Here is a tiny trained network, its code and every weight. The questions are about switching its units off for an input and a target symbol, where a switched-off unit gives its printed mean instead of its output.

import numpy as np


def w(rows, s, z=0):
    codes = np.array(rows[::2]) - 128.0
    scale = np.full(codes.shape[1], s)
    scale[-1] = z or s
    return codes * scale


def f(y):
    return y / 2 * (1 + np.tanh(0.7978845608 * (y + 0.044715 * y**3)))


def softmax(a):
    e = np.exp(a - a.max(-1, keepdims=True))
    return e / e.sum(-1, keepdims=True)


def log_softmax(a):
    a = a - a.max(-1, keepdims=True)
    return a - np.log(np.exp(a).sum(-1, keepdims=True))


def net(x, mask):
    ids = ['ΦΨγημτ'.index(c) for c in x.split()]
    T = len(ids)
    res = E[ids] + P[:T]
    u = 0
    for l in range(3):
        q, k, v = (res @ M[l].T for M in (Q, K, V))
        z = softmax(np.where(np.tri(T) > 0, q @ k.T / 3**0.5, -1e9)) @ v
        res = res + np.where(mask[u], z, O[l][:, -1]) @ O[l][:, :-1]
        u += 1
        y = f(res @ A[l][:, :-1].T + A[l][:, -1])
        res = res + np.where(mask[u : u + 4], y, B[l][:, -1]) @ B[l][:, :-1]
        u += 4
    return log_softmax(res[-1] @ U[:, :-1].T + U[:, -1])


Q, K, V, O, A, B = {}, {}, {}, {}, {}, {}
E = w([
[134,150,206,222,73],'Φ',
[229,198,217,132,141],'Ψ',
[215,44,212,125,235],'γ',
[192,118,30,32,88],'η',
[95,225,95,247,124],'μ',
[229,37,152,71,120],'τ',
],0.015)
P = w([
[196,129,139,207,81],'0',
[125,169,137,180,121],'1',
[97,163,140,165,129],'2',
[94,136,174,155,146],'3',
[69,81,115,148,57],'4',
[77,42,110,137,60],'5',
[85,1,108,118,76],'6',
],0.0085)
Q[0] = w([
[194,28,87,194,13],'L0H0',
[158,138,37,246,109],'L0H0',
[74,154,192,253,160],'L0H0',
],0.014)
K[0] = w([
[7,203,136,100,203],'L0H0',
[25,132,117,200,109],'L0H0',
[170,136,82,245,155],'L0H0',
],0.016)
V[0] = w([
[49,143,143,105,199],'L0H0',
[86,119,139,122,154],'L0H0',
[207,254,155,82,111],'L0H0',
],0.0091)
O[0] = w([
[216,122,186,182,188,2],'L0H0',
[183,146,152,147,138,73],'L0H0',
[2,52,174,56,163,177],'L0H0',
],0.0057,0.0035)
A[0] = w([
[119,235,2,151,206,77],'L0N0',
[154,192,180,103,77,165],'L0N1',
[171,120,211,50,67,4],'L0N2',
[61,105,182,205,199,72],'L0N3',
],0.0086,0.0032)
B[0] = w([
[225,46,44,108,184,187],'L0N0',
[147,3,117,160,218,139],'L0N1',
[128,118,46,141,168,185],'L0N2',
[122,255,83,143,75,255],'L0N3',
],0.0074,0.0041)
Q[1] = w([
[98,211,57,205,43],'L1H0',
[79,71,115,168,5],'L1H0',
[142,68,77,166,114],'L1H0',
],0.018)
K[1] = w([
[131,6,116,93,116],'L1H0',
[164,99,46,130,178],'L1H0',
[122,141,122,76,200],'L1H0',
],0.021)
V[1] = w([
[125,105,147,157,39],'L1H0',
[133,1,85,134,130],'L1H0',
[124,102,196,132,110],'L1H0',
],0.0068)
O[1] = w([
[148,32,173,185,93,20],'L1H0',
[155,209,255,32,17,162],'L1H0',
[101,67,188,45,108,7],'L1H0',
],0.0043,0.0011)
A[1] = w([
[49,77,88,105,48,3],'L1N0',
[123,160,214,92,171,31],'L1N1',
[69,79,37,170,55,75],'L1N2',
[3,179,96,141,187,81],'L1N3',
],0.0072,0.0046)
B[1] = w([
[185,205,126,193,121,141],'L1N0',
[116,98,245,147,146,120],'L1N1',
[143,212,183,100,106,247],'L1N2',
[123,114,185,120,63,135],'L1N3',
],0.011,0.0013)
Q[2] = w([
[158,33,6,62,74],'L2H0',
[132,44,117,159,103],'L2H0',
[72,122,136,88,206],'L2H0',
],0.012)
K[2] = w([
[44,75,13,58,247],'L2H0',
[139,150,71,85,176],'L2H0',
[158,154,173,37,120],'L2H0',
],0.012)
V[2] = w([
[132,183,232,147,219],'L2H0',
[196,108,212,92,89],'L2H0',
[172,248,157,27,183],'L2H0',
],0.011)
O[2] = w([
[71,6,44,254,56,161],'L2H0',
[228,50,129,80,102,255],'L2H0',
[128,23,25,78,234,131],'L2H0',
],0.0079,0.0039)
A[2] = w([
[27,194,84,63,30,32],'L2N0',
[188,254,57,97,46,1],'L2N1',
[112,137,61,69,189,74],'L2N2',
[72,122,226,169,224,107],'L2N3',
],0.0096,0.0041)
B[2] = w([
[247,2,146,79,127,182],'L2N0',
[71,105,60,155,139,254],'L2N1',
[166,56,89,159,2,167],'L2N2',
[90,130,16,162,51,171],'L2N3',
],0.012,0.0064)
U = w([
[129,131,140,192,45,55],'Φ',
[1,66,125,116,112,127],'Ψ',
[149,65,118,192,177,134],'γ',
[114,106,64,134,83,3],'η',
[138,182,38,218,132,170],'μ',
[143,158,123,107,112,237],'τ',
],0.0068,0.0054)

Each question gives the input, a string of symbols that net reads in full, and the target symbol t.
The units are the heads (3 rows each of Q, K, V and O) and the neurons (one row each of A and B). Each row of codes is followed by its name. A weight is (code - 128) times the scale printed after its matrix; where a second scale follows, it is the last column's (O, A, B and U).
mask holds one flag per unit, layer by layer, with each layer's heads first. A switched-off unit (its flag False) gives its mean, the last column of its rows in O or B, instead of its output. The means were averaged over made-up inputs and are rounded, as every weight is.
A unit's drop is (log p(t) with every unit on - log p(t) with that unit switched off) / (log p(t) with every unit on - log p(t) with every unit switched off).
The circuit of an input: a set's keep is (log p(t) with only the set's units on - log p(t) with every unit switched off) / (log p(t) with every unit on - log p(t) with every unit switched off). Starting from the 12 units with the biggest drops (on a tie, the unit counted first), units are removed one at a time, each time the one whose removal leaves the highest keep (on an exact tie, the one counted first), for as long as the keep stays at least 0.8.
circuit, biggest first: the units of the circuit, biggest drop first
most important unit: the unit with the biggest drop
k most important neurons: the k neurons with the biggest drops, biggest first
top k neurons in layer l: the k neurons of layer l with the biggest drops, biggest first
drop when u is switched off: that unit's drop, to one decimal
input η η Ψ γ Ψ, target η: most important unit : L2H0
input μ μ γ, target μ: circuit, biggest first : L2N3, L2H0
input Φ Φ γ, target Φ: circuit, biggest first : L2H0, L0N1
input Φ μ γ, target Φ: circuit, biggest first : L0N0, L2H0, L1H0
input γ μ η, target η: 2 most important neurons : L2N2, L0N3
input Φ γ Ψ, target Φ: circuit, biggest first : L2H0, L1H0
input μ γ γ Ψ, target μ: 3 most important neurons : L1N2, L2N3, L1N3
input μ γ τ γ, target μ: circuit, biggest first : L2N3, L1H0, L2H0
input γ γ γ τ Ψ, target γ: circuit, biggest first : L2H0, L0N1
input η γ γ, target η: 4 most important neurons : L2N2, L1N2, L2N3, L1N0
input η γ Ψ Ψ, target η: 3 most important neurons : L2N2, L1N2, L2N3
input γ γ τ, target τ: top 2 neurons in layer 0 : L0N3, L0N2
input μ τ η μ τ τ, target τ: 2 most important neurons : L0N3, L2N3
input γ γ γ Ψ, target γ: circuit, biggest first : L2H0
input τ Φ Ψ γ, target τ: top 2 neurons in layer 2 : L2N1, L2N2
input η γ μ γ, target η: drop when L1N2 is switched off : 0.4
input μ γ γ γ γ μ, target γ: drop when L2H0 is switched off : 0.3
input τ γ γ, target τ: drop when L2H0 is switched off : 0.8
